Below is a small trained network, with its code and all its weights. Each question gives an input and a class and asks what happens when units are switched off, that is, made to give their printed mean instead of their output.

import numpy as np


def w(rows, s, z=0):
    codes = np.array(rows[::2]) - 128.0
    scale = np.full(codes.shape[1], s)
    scale[-1] = z or s
    return codes * scale


def norm(h):
    return h / np.sqrt((h * h).mean(-1, keepdims=True) + 1e-5)


def f(y):
    return np.maximum(y, 0)


def log_softmax(a):
    a = a - a.max(-1, keepdims=True)
    return a - np.log(np.exp(a).sum(-1, keepdims=True))


def net(x, mask):
    res = np.array(x, float).reshape(1, 5) / 4 @ E
    u = 0
    for l in range(2):
        y = f(norm(res) @ A[l][:, :-1].T + A[l][:, -1])
        res = res + np.where(mask[u : u + 3], y, B[l][:, -1]) @ B[l][:, :-1]
        u += 3
    return log_softmax(norm(res)[-1] @ U[:, :-1].T + U[:, -1])


A, B = {}, {}
E = w([
[138,227,74,193,141,226,110,95,167,176,183,19],'x0',
[121,145,235,117,60,68,140,227,151,153,163,87],'x1',
[102,99,141,40,51,89,158,57,197,181,241,46],'x2',
[18,132,203,99,231,164,94,91,149,132,83,84],'x3',
[108,140,157,136,160,183,66,130,70,1,137,201],'x4',
],0.0078)
A[0] = w([
[126,103,61,82,101,147,133,8,171,162,203,88,48],'0.n1',
[99,128,117,106,83,132,129,87,182,179,205,35,2],'0.n2',
[45,132,216,90,145,147,83,95,150,103,178,72,50],'0.n3',
],0.016,0.0036)
B[0] = w([
[173,137,88,2,143,29,223,151,120,60,133,195,236],'0.n1',
[203,217,222,221,169,174,65,50,158,156,196,5,248],'0.n2',
[80,30,27,198,36,137,138,99,88,122,118,231,215],'0.n3',
],0.0084,0.015)
A[1] = w([
[138,85,221,243,43,121,82,219,104,140,99,170,120],'1.n1',
[92,54,135,55,84,77,166,135,114,46,143,222,249],'1.n2',
[8,157,162,189,122,212,77,94,152,136,117,64,109],'1.n3',
],0.015,0.002)
B[1] = w([
[102,61,87,90,98,122,131,118,64,115,89,223,237],'1.n1',
[65,47,91,178,78,114,185,146,177,103,56,213,252],'1.n2',
[1,69,118,124,199,186,76,144,126,155,182,102,176],'1.n3',
],0.0094,0.018)
U = w([
[86,124,128,114,158,246,80,188,94,98,101,94,42],'0',
[209,227,194,115,89,129,165,116,178,109,146,2,5],'1',
[154,87,67,123,36,101,194,168,70,61,8,231,252],'2',
],0.008,0.0028)

Each question gives the input, the list of numbers given to net, and the class t.
The units are the neurons (one row each of A and B). Each row of codes is followed by its name. A weight is (code - 128) times the scale printed after its matrix; where a second scale follows, it is the last column's (A, B and U).
mask holds one flag per neuron, layer by layer. A switched-off neuron (its flag False) gives its mean, the last column of its row in B, instead of its output. The means were averaged over made-up inputs and are rounded, as every weight is.
A unit's drop is (log p(t) with every unit on - log p(t) with that unit switched off) / (log p(t) with every unit on - log p(t) with every unit switched off).
The circuit of an input: a set's keep is (log p(t) with only the set's units on - log p(t) with every unit switched off) / (log p(t) with every unit on - log p(t) with every unit switched off). Starting from all 6 units, units are removed one at a time, each time the one whose removal leaves the highest keep (on an exact tie, the one counted first), for as long as the keep stays at least 0.8.
circuit, biggest first: the units of the circuit, biggest drop first
top k neurons: the k neurons with the biggest drops, biggest first
drop of u: that unit's drop, to one decimal
input [0,6,2,1,-4], class 0: top 4 neurons -> 0.n2, 1.n3, 0.n1, 0.n3
input [5,0,-4,5,5], class 0: circuit, biggest first -> 1.n3
input [8,5,-3,-2,1], class 0: circuit, biggest first -> 0.n1, 1.n3
input [6,3,-7,7,6], class 0: top 3 neurons -> 0.n1, 1.n3, 1.n2
input [-5,8,3,4,-7], class 0: circuit, biggest first -> 0.n1, 0.n2, 1.n3
input [0,0,4,4,-2], class 1: top 3 neurons -> 0.n2, 1.n1, 1.n2
input [4,7,1,1,2], class 0: top 2 neurons -> 0.n2, 1.n3
input [8,-6,5,7,-8], class 1: top 2 neurons -> 0.n2, 0.n1
input [7,1,-1,1,5], class 0: top 3 neurons -> 0.n1, 1.n3, 1.n2
input [4,-8,-2,5,3], class 0: top 3 neurons -> 0.n1, 1.n2, 1.n1
input [2,-3,-7,2,3], class 0: top 3 neurons -> 0.n1, 0.n3, 1.n2
input [7,6,7,3,0], class 1: top 2 neurons -> 0.n2, 0.n1
input [3,-5,-5,8,4], class 0: drop of 1.n3 -> 0.1
input [-6,5,8,1,-5], class 1: drop of 0.n2 -> 1.2
input [7,4,0,-2,-7], class 1: drop of 0.n2 -> 0.0
input [-2,3,6,-1,-6], class 1: drop of 0.n2 -> 0.8
